Below is a small trained network, with its code and all its weights. Each question gives an input and a target symbol and asks what happens when units are switched off, that is, made to give their printed mean instead of their output.

import numpy as np


def w(rows, s, z=0):
    codes = np.array(rows[::2]) - 128.0
    scale = np.full(codes.shape[1], s)
    scale[-1] = z or s
    return codes * scale


def norm(h):
    return h / np.sqrt((h * h).mean(-1, keepdims=True) + 1e-5)


def f(y):
    return y / 2 * (1 + np.tanh(0.7978845608 * (y + 0.044715 * y**3)))


def softmax(a):
    e = np.exp(a - a.max(-1, keepdims=True))
    return e / e.sum(-1, keepdims=True)


def log_softmax(a):
    a = a - a.max(-1, keepdims=True)
    return a - np.log(np.exp(a).sum(-1, keepdims=True))


def net(x, mask):
    ids = ['αβγεηθλμξτφψω'.index(c) for c in x.split()]
    T = len(ids)
    res = E[ids] + P[:T]
    u = 0
    for l in range(3):
        q, k, v = (norm(res) @ M[l].T for M in (Q, K, V))
        z = softmax(np.where(np.tri(T) > 0, q @ k.T / 2**0.5, -1e9)) @ v
        res = res + np.where(mask[u], z, O[l][:, -1]) @ O[l][:, :-1]
        u += 1
        y = f(norm(res) @ A[l][:, :-1].T + A[l][:, -1])
        res = res + np.where(mask[u : u + 4], y, B[l][:, -1]) @ B[l][:, :-1]
        u += 4
    return log_softmax(norm(res)[-1] @ U[:, :-1].T + U[:, -1])


Q, K, V, O, A, B = {}, {}, {}, {}, {}, {}
E = w([
[148,81,79,76],'α',
[142,124,75,125],'β',
[116,128,134,40],'γ',
[92,168,131,21],'ε',
[167,70,160,130],'η',
[89,85,89,68],'θ',
[148,75,181,125],'λ',
[19,35,2,89],'μ',
[101,137,135,48],'ξ',
[75,163,157,146],'τ',
[128,137,130,195],'φ',
[152,64,179,132],'ψ',
[184,72,132,139],'ω',
],0.023)
P = w([
[68,147,71,117],'0',
[142,118,195,156],'1',
[196,128,133,114],'2',
[73,170,86,137],'3',
[104,126,209,169],'4',
[117,25,69,111],'5',
[79,180,81,142],'6',
[99,126,223,168],'7',
[103,8,74,95],'8',
[81,191,74,145],'9',
[93,129,236,159],'10',
[106,6,73,89],'11',
],0.014)
Q[0] = w([
[237,173,79,184],'L0H0',
[1,148,58,90],'L0H0',
],0.0092)
K[0] = w([
[247,230,2,90],'L0H0',
[84,203,146,245],'L0H0',
],0.0076)
V[0] = w([
[2,133,22,182],'L0H0',
[162,96,173,37],'L0H0',
],0.0058)
O[0] = w([
[125,131,154,134,253],'L0H0',
[123,117,245,137,153],'L0H0',
],0.012,0.0026)
A[0] = w([
[142,76,108,113,2],'L0N0',
[2,34,79,113,158],'L0N1',
[224,13,247,66,129],'L0N2',
[79,81,140,191,247],'L0N3',
],0.0066,0.00094)
B[0] = w([
[183,242,119,114,139],'L0N0',
[254,156,139,114,254],'L0N1',
[119,126,18,112,211],'L0N2',
[191,139,147,237,162],'L0N3',
],0.0092,0.007)
Q[1] = w([
[91,137,6,88],'L1H0',
[133,134,62,191],'L1H0',
],0.013)
K[1] = w([
[215,206,3,21],'L1H0',
[136,152,45,235],'L1H0',
],0.011)
V[1] = w([
[27,225,243,136],'L1H0',
[234,172,2,40],'L1H0',
],0.0059)
O[1] = w([
[178,196,95,95,27],'L1H0',
[151,254,185,190,254],'L1H0',
],0.006,0.0058)
A[1] = w([
[167,2,162,100,164],'L1N0',
[185,87,50,178,3],'L1N1',
[187,140,78,119,127],'L1N2',
[88,4,130,216,32],'L1N3',
],0.007,0.003)
B[1] = w([
[145,124,111,161,254],'L1N0',
[68,103,125,103,157],'L1N1',
[9,84,171,193,183],'L1N2',
[140,221,204,168,177],'L1N3',
],0.011,0.0042)
Q[2] = w([
[94,226,105,141],'L2H0',
[3,245,219,195],'L2H0',
],0.007)
K[2] = w([
[68,173,123,218],'L2H0',
[184,229,2,152],'L2H0',
],0.008)
V[2] = w([
[24,91,205,183],'L2H0',
[254,76,70,149],'L2H0',
],0.0065)
O[2] = w([
[40,51,141,110,2],'L2H0',
[254,153,46,93,26],'L2H0',
],0.0074,0.00071)
A[2] = w([
[170,141,100,222,86],'L2N0',
[75,135,102,2,3],'L2N1',
[165,120,90,116,76],'L2N2',
[106,104,202,102,89],'L2N3',
],0.015,0.0039)
B[2] = w([
[121,111,10,89,255],'L2N0',
[133,86,68,194,248],'L2N1',
[155,235,30,196,174],'L2N2',
[175,146,133,18,168],'L2N3',
],0.011,0.0041)
U = w([
[143,93,124,171,102],'α',
[22,56,182,133,123],'β',
[151,107,155,145,143],'γ',
[126,92,126,50,109],'ε',
[168,147,201,239,133],'η',
[253,230,71,111,101],'θ',
[163,171,218,99,247],'λ',
[93,154,114,28,109],'μ',
[150,79,171,124,173],'ξ',
[73,19,111,51,87],'τ',
[52,173,72,172,72],'φ',
[168,98,165,84,162],'ψ',
[22,211,132,184,140],'ω',
],0.016,0.013)

Each question gives the input, a string of symbols that net reads in full, and the target symbol t.
The units are the heads (2 rows each of Q, K, V and O) and the neurons (one row each of A and B). Each row of codes is followed by its name. A weight is (code - 128) times the scale printed after its matrix; where a second scale follows, it is the last column's (O, A, B and U).
mask holds one flag per unit, layer by layer, with each layer's heads first. A switched-off unit (its flag False) gives its mean, the last column of its rows in O or B, instead of its output. The means were averaged over made-up inputs and are rounded, as every weight is.
A unit's drop is (log p(t) with every unit on - log p(t) with that unit switched off) / (log p(t) with every unit on - log p(t) with every unit switched off).
The circuit of an input: a set's keep is (log p(t) with only the set's units on - log p(t) with every unit switched off) / (log p(t) with every unit on - log p(t) with every unit switched off). Starting from the 12 units with the biggest drops (on a tie, the unit counted first), units are removed one at a time, each time the one whose removal leaves the highest keep (on an exact tie, the one counted first), for as long as the keep stays at least 0.8.
units of the circuit, in order: the units of the circuit, biggest drop first
most important unit: the unit with the biggest drop
k most important neurons: the k neurons with the biggest drops, biggest first
top k neurons in layer l: the k neurons of layer l with the biggest drops, biggest first
input θ τ α, target τ: units of the circuit, in order	[L0N1; L2H0]
input η θ ψ, target θ: 3 most important neurons	[L1N2; L2N0; L0N2]
input φ θ γ α, target φ: units of the circuit, in order	[L1N2]
input τ γ ξ θ θ α θ τ φ γ θ ω, target θ: 2 most important neurons	[L1N3; L0N3]
input θ θ θ τ θ ε, target θ: units of the circuit, in order	[L2H0; L0N1]
input ω γ θ θ α ξ ε θ τ, target θ: 2 most important neurons	[L2N0; L0N1]
input θ θ μ α τ ψ θ θ α θ, target ω: 4 most important neurons	[L1N2; L1N0; L0N2; L2N0]
input ω τ θ, target τ: top 3 neurons in layer 2	[L2N3; L2N1; L2N2]
input ε τ θ θ τ, target λ: 4 most important neurons	[L0N2; L1N0; L2N3; L1N2]
input ε μ φ θ θ θ, target θ: units of the circuit, in order	[L2N2; L0N1]
input β ξ γ φ θ α η, target φ: units of the circuit, in order	[L0N2; L0N1]
input θ γ γ θ τ α θ, target ω: units of the circuit, in order	[L1H0; L2H0; L0N2]
input θ θ τ θ θ ε θ μ, target ω: units of the circuit, in order	[L1H0; L1N3; L0N2]
input α φ φ β θ α, target θ: 2 most important neurons	[L0N1; L0N0]
input γ φ θ β θ ω θ ε, target μ: most important unit	L0N1
input θ τ ω θ τ ξ α τ τ, target τ: units of the circuit, in order	[L1H0; L0N2]
input τ τ λ α, target ω: units of the circuit, in order	[L1H0; L2H0; L1N2]
input θ ξ θ φ θ θ ξ θ μ τ α, target β: 4 most important neurons	[L0N2; L1N2; L0N1; L2N0]
input λ α ψ φ ψ, target ξ: 2 most important neurons	[L0N1; L1N0]
input τ ψ τ τ θ θ τ φ τ γ, target ω: units of the circuit, in order	[L2H0]
input ξ φ θ θ μ, target ω: units of the circuit, in order	[L1H0; L1N3]
input τ γ θ λ τ τ γ τ τ ψ, target ω: top 3 neurons in layer 0	[L0N2; L0N1; L0N3]
input φ θ φ ψ τ τ φ, target φ: units of the circuit, in order	[L2N0; L0N1]
